Here is a tiny trained network, its code and every weight. The questions are about switching its units off for an input and a class, where a switched-off unit gives its printed mean instead of its output.

import numpy as np


def w(rows, s, z=0):
    codes = np.array(rows[::2]) - 128.0
    scale = np.full(codes.shape[1], s)
    scale[-1] = z or s
    return codes * scale


def f(y):
    return y / 2 * (1 + np.tanh(0.7978845608 * (y + 0.044715 * y**3)))


def log_softmax(a):
    a = a - a.max(-1, keepdims=True)
    return a - np.log(np.exp(a).sum(-1, keepdims=True))


def net(x, mask):
    res = np.array(x, float).reshape(1, 5) / 4 @ E
    y = f(res @ A[0][:, :-1].T + A[0][:, -1])
    res = res + np.where(mask, y, B[0][:, -1]) @ B[0][:, :-1]
    return log_softmax(res[-1] @ U[:, :-1].T + U[:, -1])


A, B = {}, {}
E = w([
[127,211,174,139,216,112,94,58],'x0',
[135,166,31,81,123,111,36,160],'x1',
[120,115,124,216,67,57,78,125],'x2',
[76,165,146,176,117,244,92,179],'x3',
[221,108,102,159,125,198,122,49],'x4',
],0.011)
A[0] = w([
[88,164,145,174,141,192,104,178,67],'N0',
[175,126,160,108,140,74,135,100,48],'N1',
[116,164,152,113,150,84,150,166,61],'N2',
[213,96,134,156,160,193,99,99,67],'N3',
[55,142,145,106,141,106,138,147,20],'N4',
[178,45,104,79,125,21,139,121,114],'N5',
[108,94,220,149,113,135,171,105,89],'N6',
[121,185,187,155,240,140,80,70,76],'N7',
[141,186,76,91,112,117,81,162,70],'N8',
[145,134,120,83,153,100,164,109,91],'N9',
[107,110,172,168,144,156,152,123,78],'N10',
[124,159,112,251,83,80,74,118,99],'N11',
[108,127,183,182,108,134,190,107,62],'N12',
[127,142,171,138,115,128,165,114,20],'N13',
[98,86,168,142,128,109,173,75,71],'N14',
[161,105,70,111,124,117,89,179,209],'N15',
[60,149,171,98,170,76,99,149,166],'N16',
[98,155,75,110,128,143,58,108,63],'N17',
[127,173,121,128,128,167,151,160,45],'N18',
[107,124,122,180,89,196,99,184,101],'N19',
[99,147,154,74,121,110,125,155,26],'N20',
[206,100,116,151,195,183,114,144,75],'N21',
[149,178,85,96,130,126,73,134,69],'N22',
[180,45,76,160,83,174,150,130,151],'N23',
[189,132,134,126,90,159,75,53,63],'N24',
[133,137,193,161,125,146,200,121,72],'N25',
[149,115,111,205,106,54,132,138,81],'N26',
[104,95,142,239,101,73,85,124,17],'N27',
[95,61,99,163,106,161,147,176,24],'N28',
[158,128,114,115,129,74,133,130,4],'N29',
[162,166,134,105,128,115,86,139,147],'N30',
[116,216,162,57,166,151,136,68,128],'N31',
[85,130,157,95,89,68,125,210,117],'N32',
[161,141,137,53,185,146,166,141,103],'N33',
[160,70,98,112,146,113,131,93,70],'N34',
[205,142,88,162,115,156,132,107,35],'N35',
[105,63,115,36,96,178,155,138,107],'N36',
[120,168,150,184,139,94,76,77,71],'N37',
[52,117,160,115,146,113,136,151,32],'N38',
[106,110,128,44,182,188,165,134,42],'N39',
[72,133,95,180,151,203,126,107,95],'N40',
[178,111,123,133,111,155,110,83,58],'N41',
[112,157,160,170,128,160,86,155,28],'N42',
[122,179,39,112,126,131,89,111,82],'N43',
],0.013,0.0047)
B[0] = w([
[100,187,175,181,192,145,137,41,215],'N0',
[35,191,136,163,178,122,133,72,171],'N1',
[170,185,176,172,83,110,57,128,166],'N2',
[209,178,200,147,103,85,67,157,212],'N3',
[203,162,206,143,90,34,42,168,172],'N4',
[39,151,157,216,180,158,144,49,223],'N5',
[146,77,202,33,110,132,178,125,199],'N6',
[88,2,94,207,55,124,212,159,250],'N7',
[140,117,214,45,105,154,200,103,197],'N8',
[80,193,78,177,198,145,63,75,172],'N9',
[114,170,189,61,132,112,152,83,172],'N10',
[159,210,65,98,152,234,157,225,220],'N11',
[105,90,211,34,120,165,165,85,188],'N12',
[72,143,189,82,106,154,119,117,147],'N13',
[123,132,183,54,164,124,171,82,177],'N14',
[129,86,183,89,106,157,216,96,203],'N15',
[201,145,192,185,104,126,151,127,219],'N16',
[77,145,207,56,142,116,222,99,185],'N17',
[80,209,147,158,191,143,64,135,158],'N18',
[58,164,157,191,166,133,143,55,216],'N19',
[176,177,203,132,64,94,107,179,159],'N20',
[179,174,184,141,85,110,103,166,188],'N21',
[116,107,197,41,148,128,197,98,187],'N22',
[120,89,137,157,46,110,188,169,212],'N23',
[210,185,178,143,81,74,106,151,193],'N24',
[119,117,173,27,131,141,190,108,193],'N25',
[116,168,83,130,159,231,93,204,179],'N26',
[160,169,90,83,172,225,119,230,196],'N27',
[58,90,136,197,40,121,194,135,174],'N28',
[51,176,185,135,165,146,104,90,145],'N29',
[110,91,166,98,102,137,181,112,163],'N30',
[79,45,65,177,40,172,204,186,226],'N31',
[209,133,174,170,70,81,126,126,211],'N32',
[144,204,73,127,188,221,127,206,207],'N33',
[100,192,147,179,125,116,87,113,168],'N34',
[156,201,189,142,66,85,122,132,180],'N35',
[57,111,61,172,52,161,224,192,204],'N36',
[62,53,47,176,40,117,194,206,191],'N37',
[197,176,171,144,66,55,73,167,172],'N38',
[156,215,72,106,190,204,105,250,213],'N39',
[89,192,141,194,203,117,85,62,195],'N40',
[180,185,194,156,88,93,81,139,172],'N41',
[52,189,141,163,128,141,139,71,176],'N42',
[117,117,199,36,102,146,186,89,194],'N43',
],0.0084,0.014)
U = w([
[122,115,178,11,125,120,164,99,115],'0',
[136,181,92,119,169,194,125,248,111],'1',
[75,74,109,196,58,103,171,184,87],'2',
[221,174,183,170,94,46,85,149,103],'3',
[62,180,151,199,197,114,114,64,69],'4',
[132,100,113,183,121,139,172,143,188],'5',
[200,90,64,53,118,69,18,126,5],'6',
],0.014,0.011)

Each question gives the input, the list of numbers given to net, and the class t.
The units are the neurons (one row each of A and B). Each row of codes is followed by its name. A weight is (code - 128) times the scale printed after its matrix; where a second scale follows, it is the last column's (A, B and U).
mask holds one flag per neuron, in row order. A switched-off neuron (its flag False) gives its mean, the last column of its row in B, instead of its output. The means were averaged over made-up inputs and are rounded, as every weight is.
A unit's drop is (log p(t) with every unit on - log p(t) with that unit switched off) / (log p(t) with every unit on - log p(t) with every unit switched off).
The circuit of an input: a set's keep is (log p(t) with only the set's units on - log p(t) with every unit switched off) / (log p(t) with every unit on - log p(t) with every unit switched off). Starting from the 12 units with the biggest drops (on a tie, the unit counted first), units are removed one at a time, each time the one whose removal leaves the highest keep (on an exact tie, the one counted first), for as long as the keep stays at least 0.8.
units of the circuit, in order: the units of the circuit, biggest drop first
most important unit: the unit with the biggest drop
top k neurons: the k neurons with the biggest drops, biggest first
drop when u is switched off: that unit's drop, to one decimal
input [4,-3,1,-5,-1], class 4: units of the circuit, in order => N1
input [6,1,-5,3,-2], class 2: top 4 neurons => N7, N31, N11, N27
input [3,-4,4,8,6], class 4: top 3 neurons => N40, N19, N0
input [7,8,5,6,-8], class 0: top 4 neurons => N17, N8, N22, N43
input [2,2,8,-1,8], class 1: top 3 neurons => N11, N27, N26
input [7,2,3,7,-6], class 2: top 2 neurons => N7, N37
input [7,5,-2,8,4], class 4: top 2 neurons => N40, N0
input [8,-6,0,7,-8], class 2: top 3 neurons => N7, N31, N37
input [5,-6,8,2,-2], class 1: top 2 neurons => N11, N27
input [3,3,-4,8,-7], class 4: top 4 neurons => N0, N42, N19, N40
input [7,-4,7,-8,5], class 4: top 2 neurons => N5, N1
input [8,1,-3,-6,8], class 2: top 3 neurons => N7, N31, N37
input [7,-3,8,4,8], class 1: top 2 neurons => N11, N27
input [-3,5,-3,-8,0], class 4: units of the circuit, in order => N5
input [8,0,-1,7,1], class 2: top 2 neurons => N7, N31
input [5,-1,-8,0,0], class 1: top 2 neurons => N39, N33
input [-6,2,6,6,-4], class 1: top 3 neurons => N11, N27, N7
input [3,4,8,0,1], class 1: drop when N0 is switched off => 0.0
input [7,8,2,7,1], class 0: drop when N8 is switched off => 0.1
input [2,4,4,6,7], class 3: most important unit => N24
input [4,-1,6,-3,6], class 1: drop when N11 is switched off => 1.0
input [5,-1,-3,1,3], class 2: drop when N7 is switched off => 0.5
